In the rows, zero is written as 128.
Facts:
babris	Ψ	kugok; bastes	Ψ	magrivu; bemum	Ψ	bubrim; bemum	Ψ	klafizak; bepekli	Ψ	diflir; bibrom	Ψ	gedran
biklo	Ψ	sabor; botrom	Ψ	nuvu; bratal	Ψ	gesi; bratal	Ψ	vagrek; bretur	Ψ	feba; bribe	Ψ	steflem
bromu	Ψ	diflir; brote	Ψ	bubrim; brote	Ψ	reros; brubrol	Ψ	tribrek; bruduk	Ψ	gruvifi; bruduk	Ψ	zabrik
bulom	Ψ	flifi; bural	Ψ	skotar; bural	Ψ	feklo; dagi	Ψ	nuvu; daplil	Ψ	tobre; dela	Ψ	steflem
diflir	Ψ	bubrim; dogo	Ψ	kugok; doni	Ψ	plaros; dozan	Ψ	navo; drafe	Ψ	bubrim; drastis	Ψ	sitistas
drastis	Ψ	reros; dreklesto	Ψ	mafes; dronul	Ψ	muskem; dronul	Ψ	plavudil; dusko	Ψ	pebar; fabros	Ψ	lolan
fabros	Ψ	zabrik; feklo	Ψ	bubrim; feklo	Ψ	feba; fibur	Ψ	klupal; flabes	Ψ	sadrom; flaplu	Ψ	gruvifi
flaplu	Ψ	drapo; flaplu	Ψ	getri; flavam	Ψ	gabro; flavugril	Ψ	drafe; flavugril	Ψ	tuplu; flemok	Ψ	flofel
flofel	Ψ	zabrik; flotrur	Ψ	notru; fluplobre	Ψ	klupal; fluplobre	Ψ	stapu; fosi	Ψ	skipluvim; gabro	Ψ	gruvifi
getri	Ψ	diflir; gidur	Ψ	notra; gigu	Ψ	vulis; gofa	Ψ	brote; gopi	Ψ	notru; gregen	Ψ	stafes
gretrul	Ψ	skaste; griri	Ψ	gruvifi; grotrer	Ψ	tabro; gruvifi	Ψ	bubrim; guflal	Ψ	lunik; guflal	Ψ	drafe
kabrik	Ψ	klunu; kabrik	Ψ	daplil; kega	Ψ	tribrek; kega	Ψ	bromu; kegok	Ψ	flofel; keplir	Ψ	bromu
kleris	Ψ	gruvifi; kleskegra	Ψ	sigel; kleskegra	Ψ	klafizak; klofam	Ψ	plavudil; klozo	Ψ	stekevu; kora	Ψ	keplir
kugok	Ψ	drafe; lidugim	Ψ	rudro; lidugim	Ψ	skuval; lolan	Ψ	stapu; lolan	Ψ	bromu; lunik	Ψ	steski
lunos	Ψ	klupal; lunos	Ψ	drapo; lunos	Ψ	bromu; mafes	Ψ	notra; mafes	Ψ	drapo; mafes	Ψ	reros
magrivu	Ψ	gabro; magrivu	Ψ	flifi; merus	Ψ	migo; migo	Ψ	getri; moste	Ψ	zotras; muskamem	Ψ	gabro
muskamem	Ψ	skipluvim; nafamak	Ψ	bubrim; nafamak	Ψ	klafes; notra	Ψ	klupal; notra	Ψ	tribrek; notru	Ψ	diflir
novar	Ψ	dogo; novar	Ψ	dagi; nubin	Ψ	mafes; paplu	Ψ	gruvifi; plaro	Ψ	drafe; plaros	Ψ	traski
plaros	Ψ	plavudil; plaros	Ψ	klofam; plaros	Ψ	reros; pletrabrek	Ψ	dela; plotren	Ψ	bruduk; plotren	Ψ	skotar
rastim	Ψ	plavudil; rebribe	Ψ	gruvifi; rebribe	Ψ	sadrom; robrum	Ψ	skotar; rurar	Ψ	gabro; rurar	Ψ	femil
rurar	Ψ	dela; sabor	Ψ	skimu; sabor	Ψ	gidur; sabor	Ψ	skotar; sadrom	Ψ	bubrim; salum	Ψ	drafe
skaste	Ψ	steski; skipluvim	Ψ	bubrim; skipluvim	Ψ	bromu; stafes	Ψ	bubrim; stapu	Ψ	bromu; stapu	Ψ	feba
steski	Ψ	skipluvim; stubos	Ψ	klupal; studrin	Ψ	reros; stustem	Ψ	steflem; tigrak	Ψ	drapo; tigrak	Ψ	trafles
tigri	Ψ	flofel; tivi	Ψ	brimir; tivi	Ψ	skotar; tobre	Ψ	reros; trafles	Ψ	lidugim; trafles	Ψ	klafizak
trebegu	Ψ	kegok; trefak	Ψ	stapu; tremir	Ψ	bubrim; tribrek	Ψ	diflir; tribrek	Ψ	bubrim; trodrisu	Ψ	bromu
trodrisu	Ψ	steski; trogrolol	Ψ	bubrim; tromo	Ψ	lunik; tuplu	Ψ	klafizak; vagrek	Ψ	fibur; vagrek	Ψ	trogrolol
vagrek	Ψ	klafizak; venene	Ψ	bubrim; venene	Ψ	zabrik; votubik	Ψ	getri; vulis	Ψ	drafe; vumi	Ψ	mafes
zabrik	Ψ	reros; ziple	Ψ	tribrek; zotras	Ψ	klupal; zotras	Ψ	klafes; zotras	Ψ	getri; babris	π	trebegu
babris	π	muskem; babris	π	pones; babris	π	vivar; bibrom	π	stapu; bisa	π	lidugim; bragun	π	flaplu
bragun	π	drafe; bragun	π	reros; bragun	π	tobre; brarim	π	dusko; bratal	π	grasku; bratal	π	bepekli
bratal	π	mubrer; bretur	π	gofa; bretur	π	sadrom; bretur	π	biklo; brubrol	π	vulis; brubrol	π	bruduk
brubrol	π	lidugim; brubrol	π	klafizak; dela	π	diflir; dela	π	tretodron; dela	π	bribe; dozan	π	muskem
dozan	π	grasku; drapam	π	sabor; drapam	π	sotrus; drastis	π	skeplukle; drastis	π	kabrik; dronul	π	flaplu
dronul	π	mubrer; feba	π	klupal; fibur	π	platos; flabes	π	bulom; flabes	π	skeplukle; fletik	π	stobir
fletik	π	fosi; fletik	π	skeplukle; floros	π	metutir; gedran	π	klafizak; gedran	π	mafes; geskagres	π	migo
gigu	π	gregen; gopi	π	bulom; gopi	π	bepekli; gregrofek	π	bubrim; gretrul	π	stekevu; gretrul	π	botrom
gretrul	π	fovos; gretrul	π	skotar; grogruvu	π	flotrur; grogruvu	π	magrivu; grostol	π	flavam; grostol	π	flofel
grostol	π	truklam; kedrefas	π	zotras; kedrefas	π	zabrik; klafes	π	ziple; klafes	π	drapo; klafes	π	zofli
klafes	π	lapiplis; klafes	π	brasken; klofam	π	bural; klofam	π	fluplobre; klofam	π	tobre; klofam	π	kaskenol
klozo	π	stapu; klozo	π	tigrak; klozo	π	flofel; klunu	π	brote; klunu	π	vumi; klunu	π	flemok
klunu	π	gregen; kluskebak	π	trodrisu; kluskebak	π	flavam; kora	π	novar; kora	π	dogo; kora	π	skegak
leplu	π	gruvifi; leplu	π	botrom; listal	π	klesel; nafamak	π	platos; nubin	π	gofa; nustom	π	tigrak
nustom	π	gidur; nustom	π	plavudil; nuvu	π	flaplu; pebar	π	metutir; pifu	π	novar; pifu	π	gregen
pifu	π	kega; pifu	π	getri; plaros	π	vulis; plaros	π	kleris; pletrabrek	π	grasku; pletrabrek	π	skelak
pletrabrek	π	doni; plotrir	π	plotren; plotrir	π	biklo; poskes	π	truru; poskes	π	tretodron; poskes	π	skelak
poskes	π	votubik; poskes	π	plaro; rastim	π	drafe; rastim	π	trafles; rastim	π	merus; rastim	π	stubos
rastim	π	klafizak; rebribe	π	brote; rebribe	π	bural; rebribe	π	trafles; rebribe	π	sitistas; rebribe	π	plavudil
rebribe	π	bovi; rebribe	π	plepluk; robrum	π	plotren; robrum	π	merus; sigel	π	trefak; skipluvim	π	fovos
skuval	π	plaro; skuval	π	lunos; steski	π	sabor; steski	π	traski; steski	π	brimir; stodosta	π	vivar
stodosta	π	fosi; stodosta	π	platos; stoklar	π	lolan; stoklar	π	zabrik; stuplu	π	tigrak; stustem	π	rurar
stuvom	π	studrin; stuvom	π	bemum; stuvom	π	kega; tigri	π	muskamem; tigri	π	kaskenol; tragren	π	kugok
tremir	π	trodrisu; tribrek	π	paplu; tribrek	π	traklas; tribrek	π	studrin; tribrek	π	greva; tribrek	π	dagi
trogrolol	π	muskem; trogrolol	π	tretodron; trogrolol	π	femil; zegraduk	π	bribe; zegraduk	π	vivar; zegraduk	π	fosi
zegraduk	π	reros

Known rows:
kega: [135 128 118 147 129 102 123 152 131 122  99 135 127 127 131  98 120 145
 115 138 121 164 120 138 159 124 128 114 135 122 111]
sigel: [126  98 119 149 128  97 115 134 187 122 103 143 150 106 165 118 117 149
 107 138 122 149 122 156 131 163 124 132 135 114 113]
skeplukle: [125 105 117 148 130  96 119 145 137 122 107 136 127 117 134 109 118 138
 114 151 123 166 132 139 142 131 134 115 134 123 118]
velaflar: [124  97 117 150 129  96 118 135 139 121 106 136 128 105 147 111 118 131
 116 149 126 155 123 138 130 137 137 114 134 122 111]
kedrefas: [128  97 118 178 129  98 126 133 133 127 111 144 126 106 193  99 117 132
 121 162 139 149 122 141 130 150 137 145 135 126 111]
feba: [127  99 117 206 152  95 119 133 139 193 141 138 135 107 134  99 117 133
 151 174 170 151 141 141 185 129 146 184 178 114 111]
lunos: [144 128 119 147 129 101 131 147 129 122 106 135 127 122 131  99 119 139
 114 138 123 165 122 140 153 125 126 113 137 121 111]
fosi: [130 117 117 148 131  98 120 140 134 121 102 136 126 123 131  99 130 149
 109 139 123 161 121 138 153 125 132 114 134 116 115]
zegraduk: [125  99 119 149 129 100 118 132 135 123 104 137 129 106 159 119 121 130
 124 143 128 151 120 140 130 139 141 138 135 124 111]
klozo: [125  98 124 147 130  99 121 133 133 128 100 141 127 106 153 105 126 131
 118 138 128 149 120 140 129 127 131 150 137 116 111]
griri: [127  99 129 148 129  96 124 132 146 122  99 158 127 106 136  99 139 132
 107 168 121 156 121 138 145 133 125 125 134 113 120]
plotren: [129 117 118 147 129  95 124 139 135 121 102 138 127 114 132  99 121 146
 109 142 122 159 130 138 153 125 127 114 135 115 116]
daplil: [125  98 121 147 128  95 122 132 137 122 102 140 126 105 141 100 120 138
 112 138 130 149 121 139 135 125 132 119 135 114 111]
nustom: [125  98 120 149 128 100 117 132 135 123 104 136 129 106 159 119 121 130
 124 144 129 150 121 140 130 139 141 137 135 124 110]
dronul: [125  98 125 148 130  96 120 133 133 127 100 142 127 107 153 106 124 132
 118 137 130 149 120 140 129 126 134 149 137 115 110]
brimir: [153 158 119 156 128 102 134 135 147 122 123 170 129 117 165  99 117 136
 135 167 121 149 137 138 142 148 167 115 136 142 126]
geskagres: [125 100 118 148 129  96 116 132 141 124 108 147 127 105 167 122 138 135
 110 138 134 169 123 140 132 152 127 114 144 145 113]
guflal: [125  99 118 149 129  95 116 132 134 126  98 137 127 105 143  99 132 153
 111 138 121 150 140 139 129 124 128 120 135 113 110]

Rows:
No name comes twice in this set of rows, the named rows included.
[125 110 117 175 153  96 117 167 248 158  98 137 156 106 178  99 119 152
 110 163 121 166 124 231 192 155 175 114 135 116 113] : bubrim

Now the same objects, written a new way:
Known rows:
kora: [135  95 166 124  84 127 132 157 178 150 155 100 151  92 120 158 149  98
 138 129 174 207  87 134 121 140 139 144 139  86 190 137 167]
fletik: [173  59 137 108 122 114 174 124 136 128 182 110 128 106  98 159 112  70
 113 114 146 189  99 161 147 118 108 157 128 106 167 165 187]
klesel: [119 117 149 146 105 127 131 146 167 138 167 144 135  77 114 160 169 133
  92 134 123 161 106 137 134 114 125 152  85  97 154 165 191]
navo: [130 124 145 135  97 123 137 144 165 131 169 136 140  86 103 162 157 122
  91 128 136 165 103 144 133 123 129 152  94 100 157 162 178]
bibrom: [138 107 146 117  98 103 163 138 149 146 157 128 168  35  94 154 140 142
  88 103 149 180  70 149 124 121 129 168  83  74 164 154 162]
kega: [113  95 166 156  95 154 100 183 190 148 152 126 120  87 159 172 208 164
 147 143 153 192 114 125 151 123 132 141  89  91 187 140 189]
stustem: [136 119 157 130 109 118 146 157 160 127 157 124 144  77  97 153 142 101
  95 130 127 191  87 142 113 118 125 152 123  85 159 153 185]
bulom: [134  84 138 146 130 137 140 162 153 117 166 143 117  95 124 170 160 137
  99 131 109 166 112 151 150  89 101 156  84 101 151 160 209]
steflem: [131 135 148 132  95 129 142 161 167 107 167 126 138  96  91 166 153 120
  83 136 125 179 100 144 129 121 125 156  99  92 145 149 184]
diflir: [132 100 140 125  86 137 126 155 173 108 165 145 134 116 132 197 154 142
  75 128 132 151 114 143 157  77 123 142 107 118 171 172 160]
bubrim: [140 127 127 152  76 144 116 162 168 108 183 148 145  99 111 184 174 136
  64 153 136 180 113 143 143 116 139 150  81 113 153 153 164]
femil: [130 122 162 115  92 138 140 171 180 102 146 140 120 112 125 186 148 148
  64 123 110 158 110 137 137  74 109 149 106 116 150 169 179]
gruvifi: [129 122 111 176  96 141 104 168 179 101 182 155 159  94  87 154 184 122
  75 149 111 183  96 113 123  98 135 138 114 108 142 148 189]
daplil: [122 104 143 139 111 131 132 143 167 146 171 136 144  67 116 168 151 122
  87 128 124 171 104 144 121 126 130 148 103 106 164 149 167]
migo: [119 119 141 148 101 130 119 153 162 123 169 142 141  73 117 175 183 133
  97 138 128 163 103 144 138 105 131 148  92  89 168 162 182]
truklam: [125 109 141 131  99 111 148 149 152 135 162 150 160  36 109 165 171 175
  75 106 132 172  84 152 141 117 122 175  42  79 159 156 173]
klafes: [152 126 136 125  82 111 140 136 159 113 179 123 173  87  94 169 141  69
  87 143 153 203  84 155 109 135 142 152 137  89 178 153 153]
skeplukle: [147  69 128 148 133 136 143 147 146 125 184 148 113  97 125 170 170 140
 109 125 114 156 121 152 172  97 100 159  69 113 148 176 214]

Rows:
No name comes twice in this set of rows, the named rows included.
[131 109 166 148  88 139 132 156 178 154 162 134 116 102 151 156 176 139
 115 154 139 189 119 138 147 143 131 160  61 105 166 157 198] : dagi
[144 108 151 109  89  93 169 136 150 133 157 124 173  44  92 159 132 127
  81 105 150 190  73 154 120 135 126 176  92  78 168 153 162] : kluskebak
[108 137 180 118 118 118 133 147 135 158 169 103 139  70 101 181 127  52
  75 172 176 164 100 185 104 129 145 129 135  74 181 150 137] : brubrol
[161 103 154 102  96 108 142 122 155 144 155 116 139 107 135 169 119  88
  84 120 144 180  85 132 115  88 124 135 152 101 180 165 150] : bratal
[151 102 145 127  94 114 149 156 148 135 161 137 166  44 113 165 141 127
  78 138 151 199  77 153 118 113 132 163  91  77 178 142 152] : tremir
[135 118 138 133  80 123 143 151 164 126 176 133 161  84  94 172 154 100
  86 143 161 183  92 145 129 126 133 148 114 105 174 160 163] : feba
[130  82 140 142 110 139 116 157 165 126 166 149 131  94 137 184 164 139
  91 133 126 154 110 148 152  71 117 140 100 103 172 169 180] : bepekli
[148  44 132 150 138 156 129 162 140 119 179 146 108 108 134 180 149 139
 109 140 125 159 123 167 175  67  99 154  88 107 157 163 201] : fosi
[142 102 152 101  91  91 174 138 146 148 153 116 182  25  79 148 124 145
  83  88 163 189  58 155 115 125 129 173  85  64 166 147 149] : klozo
[149 109 147 100  84  91 178 135 144 131 157 122 174  31  85 154 126 134
  78  98 158 191  61 160 120 134 129 178  85  72 168 148 149] : grostol
[118 133 150 152 103 139 122 167 155 127 174 146 128  72 118 177 172 120
  71 168 131 168 112 160 133 112 131 143  84  96 159 149 172] : sadrom
[106 138 165 126 122 110 141 148 137 173 173 112 128  60  86 167 147  76
  67 157 171 175  93 152 117 125 122 121 126  99 164 158 155] : robrum
[137  94 129 121 127 138 130 126 159 173 178  82 143  91  62 147 104 100
  94  96 166 163  80 127 115 119 145 134 147 103 146 120 137] : klofam

The same objects again, as new rows of numbers:
Known rows:
diflir: [167 154 109 160 104 128 105 157 103 139 113 113 149  92 150]
bromu: [169 139 120 143 103 129 120 129 108 136 110 136 116  87 165]
vagrek: [145 129 101 120 137 138 145 125 121 120 118 131 138  97 136]
muskamem: [137 143  96 158 110 151  94 152 125 124 119 122 168 109 115]
bibrom: [127 140 119 109 124 147 151  80 134 136 143 175 102 132 151]
dagi: [139 176 113 152 119 137 111 148  94 148 139 120 165 140 139]
drastis: [146 115 125 110 113 141 155  70 163 147 124 140 120 120 120]
robrum: [128 128 121 121 119 141 142  99 152 143 122 178  70 101 134]
trefak: [131 122 124 111 125  95  71 170 112 116  78 135 146 153 136]
stustem: [102  93 122 156  97 109 159  96 187 148 186 222 157  86 181]
grotrer: [132 153 119 126 125 143 129 114 119 140 142 151 127 137 136]
klafizak: [170 160 104 146 128 100 137 161  93 111 136  89 160  92 163]
skimu: [148 150 123 140 117 116 129 138 126 145 125 146  77 104 136]
nuvu: [147 148 129 114 107 136 146  77 116 135 146 166 100 117 184]
votek: [137 158 122 128 121 131 133 118 115 133 142 145 122 134 144]
feba: [189 137 135  86 113 175 118  84  71  87 108 128  15 111 129]
pones: [136 171 111 150 123 125 118 147 108 146 146 118 150 137 132]
grivu: [138 153 122 129 122 134 132 114 115 136 143 143 120 131 145]

Rows:
No name comes twice in this set of rows, the named rows included.
[153 143 117 140  97 123 113 117 122 107 149 139 115 107 153] : flifi
[157 134 130 120 105 120 155  81 146 139 137 138  98 117 154] : klunu
[138 134 109 126 113 164 117 115 119 134 111 148 153 113 137] : guflal
[128 142 116 133 123 140 125 131 137 153 123 154  94 116 110] : tivi
[132 154 107 158 121 144 103 165 126 158 115 128 136 113 108] : bural
[138 111 107 116 108 159 135  84 147 120 116 160 124  95 143] : rebribe
[137 141  97 157 108 139  92 147 132 112 136 117 160 108 119] : flavam
[157 127 109 134 107 144 118 119 119 126 114 133 135  97 143] : stafes
[140 146  97 138 145 128 136 156 120 131 127 104 170 107 112] : tigrak
[139 131 114 122 100 124 127  85 147  90 167 168  90 103 153] : dela
[130 159 111 157 128 127 114 165 126 156 122 129 124 112 109] : biklo
[139 141  97 150 126 145 112 153 132 134 115 112 163 104 106] : flaplu
[146 129 114 131 114 144 126 117 141 151 110 128 135 114 111] : fabros
[150 127 116 128 128 127 140 118 141 139 120 115 124 111 116] : dreklesto

